Below is a small trained network, with its code and all its weights. Each question gives an input and a class and asks what happens when units are switched off, that is, made to give their printed mean instead of their output.

import numpy as np


def w(rows, s, z=0):
    codes = np.array(rows[::2]) - 128.0
    scale = np.full(codes.shape[1], s)
    scale[-1] = z or s
    return codes * scale


def norm(h):
    return h / np.sqrt((h * h).mean(-1, keepdims=True) + 1e-5)


def f(y):
    return np.maximum(y, 0)


def log_softmax(a):
    a = a - a.max(-1, keepdims=True)
    return a - np.log(np.exp(a).sum(-1, keepdims=True))


def net(x, mask):
    res = np.array(x, float).reshape(1, 4) / 4 @ E
    u = 0
    for l in range(2):
        y = f(norm(res) @ A[l][:, :-1].T + A[l][:, -1])
        res = res + np.where(mask[u : u + 10], y, B[l][:, -1]) @ B[l][:, :-1]
        u += 10
    return log_softmax(norm(res)[-1] @ U[:, :-1].T + U[:, -1])


A, B = {}, {}
E = w([
[152,179,2,177,228,153],'x0',
[161,187,189,130,193,13],'x1',
[51,171,138,253,68,210],'x2',
[137,182,56,106,41,122],'x3',
],0.0058)
A[0] = w([
[5,124,170,154,147,58,172],'L0N1',
[92,228,2,230,212,109,105],'L0N2',
[195,159,85,59,64,78,244],'L0N3',
[47,83,180,92,141,76,81],'L0N4',
[117,109,88,147,56,161,182],'L0N5',
[122,127,194,187,166,238,192],'L0N6',
[66,96,208,199,138,71,213],'L0N7',
[125,124,112,240,80,137,121],'L0N8',
[140,176,155,85,100,175,7],'L0N9',
[162,121,61,180,143,146,6],'L0N10',
],0.0076,0.0017)
B[0] = w([
[122,182,196,133,142,68,188],'L0N1',
[124,58,112,183,10,82,254],'L0N2',
[14,161,25,101,65,119,207],'L0N3',
[108,123,153,98,210,66,173],'L0N4',
[253,154,192,125,121,184,186],'L0N5',
[92,144,195,124,142,105,207],'L0N6',
[58,164,108,135,153,149,212],'L0N7',
[105,48,178,144,163,117,192],'L0N8',
[146,104,118,147,166,155,137],'L0N9',
[163,105,128,144,140,159,166],'L0N10',
],0.0065,0.0071)
A[1] = w([
[216,79,130,125,202,130,249],'L1N1',
[151,171,146,140,87,101,58],'L1N2',
[142,123,148,107,81,139,9],'L1N3',
[165,185,132,132,81,240,47],'L1N4',
[132,2,212,169,152,118,16],'L1N5',
[207,103,46,111,84,121,73],'L1N6',
[199,165,170,73,123,181,30],'L1N7',
[210,82,90,127,196,70,250],'L1N8',
[92,159,94,146,94,168,182],'L1N9',
[70,116,181,88,46,222,234],'L1N10',
],0.0084,0.0017)
B[1] = w([
[86,156,76,126,135,82,171],'L1N1',
[98,123,171,182,3,136,151],'L1N2',
[223,70,134,134,134,73,147],'L1N3',
[179,139,198,89,82,77,176],'L1N4',
[78,122,136,56,201,113,234],'L1N5',
[126,147,67,137,172,134,215],'L1N6',
[93,126,86,37,157,87,140],'L1N7',
[91,147,96,160,115,77,199],'L1N8',
[159,51,135,165,140,146,190],'L1N9',
[249,194,154,119,164,152,255],'L1N10',
],0.0073,0.0056)
U = w([
[69,134,85,82,144,157,6],'0',
[153,3,129,222,88,146,6],'1',
[62,159,140,169,33,76,53],'2',
[153,146,8,110,63,189,246],'3',
[53,125,214,118,164,176,250],'4',
[252,172,88,75,52,121,24],'5',
[89,108,60,124,162,48,250],'6',
],0.007,0.0017)

Each question gives the input, the list of numbers given to net, and the class t.
The units are the neurons (one row each of A and B). Each row of codes is followed by its name. A weight is (code - 128) times the scale printed after its matrix; where a second scale follows, it is the last column's (A, B and U).
mask holds one flag per neuron, layer by layer. A switched-off neuron (its flag False) gives its mean, the last column of its row in B, instead of its output. The means were averaged over made-up inputs and are rounded, as every weight is.
A unit's drop is (log p(t) with every unit on - log p(t) with that unit switched off) / (log p(t) with every unit on - log p(t) with every unit switched off).
The circuit of an input: a set's keep is (log p(t) with only the set's units on - log p(t) with every unit switched off) / (log p(t) with every unit on - log p(t) with every unit switched off). Starting from the 12 units with the biggest drops (on a tie, the unit counted first), units are removed one at a time, each time the one whose removal leaves the highest keep (on an exact tie, the one counted first), for as long as the keep stays at least 0.8.
units of the circuit, in order: the units of the circuit, biggest drop first
k most important neurons: the k neurons with the biggest drops, biggest first
k most important neurons of layer l: the k neurons of layer l with the biggest drops, biggest first
drop when u is switched off: that unit's drop, to one decimal
input [-8,-8,7,5], class 5: units of the circuit, in order	(L1N10 L0N5)
input [-3,-5,-4,1], class 5: units of the circuit, in order	(L1N10)
input [1,-8,-3,7], class 5: units of the circuit, in order	(L0N5 L1N4)
input [-8,1,7,8], class 5: units of the circuit, in order	(L1N10 L0N5)
input [1,0,7,8], class 1: units of the circuit, in order	(L0N8 L1N9)
input [5,-1,7,7], class 1: units of the circuit, in order	(L0N8 L1N9 L0N3)
input [6,-6,2,-5], class 1: 2 most important neurons of layer 0	(L0N2 L0N4)
input [-7,-1,4,3], class 5: 2 most important neurons of layer 0	(L0N5 L0N2)
input [8,0,4,-6], class 1: 2 most important neurons	(L0N2 L0N4)
input [-1,-7,8,6], class 5: 3 most important neurons	(L1N10 L0N5 L1N4)
input [6,-2,7,0], class 1: 2 most important neurons of layer 0	(L0N2 L0N8)
input [-1,0,5,0], class 4: 2 most important neurons	(L0N8 L1N5)
input [-4,4,-5,8], class 3: drop when L0N3 is switched off	0.5
input [1,-7,6,3], class 5: drop when L0N5 is switched off	0.3
input [2,-4,4,5], class 1: units of the circuit, in order	(L1N9)
input [-6,-8,-3,1], class 5: drop when L1N10 is switched off	0.2
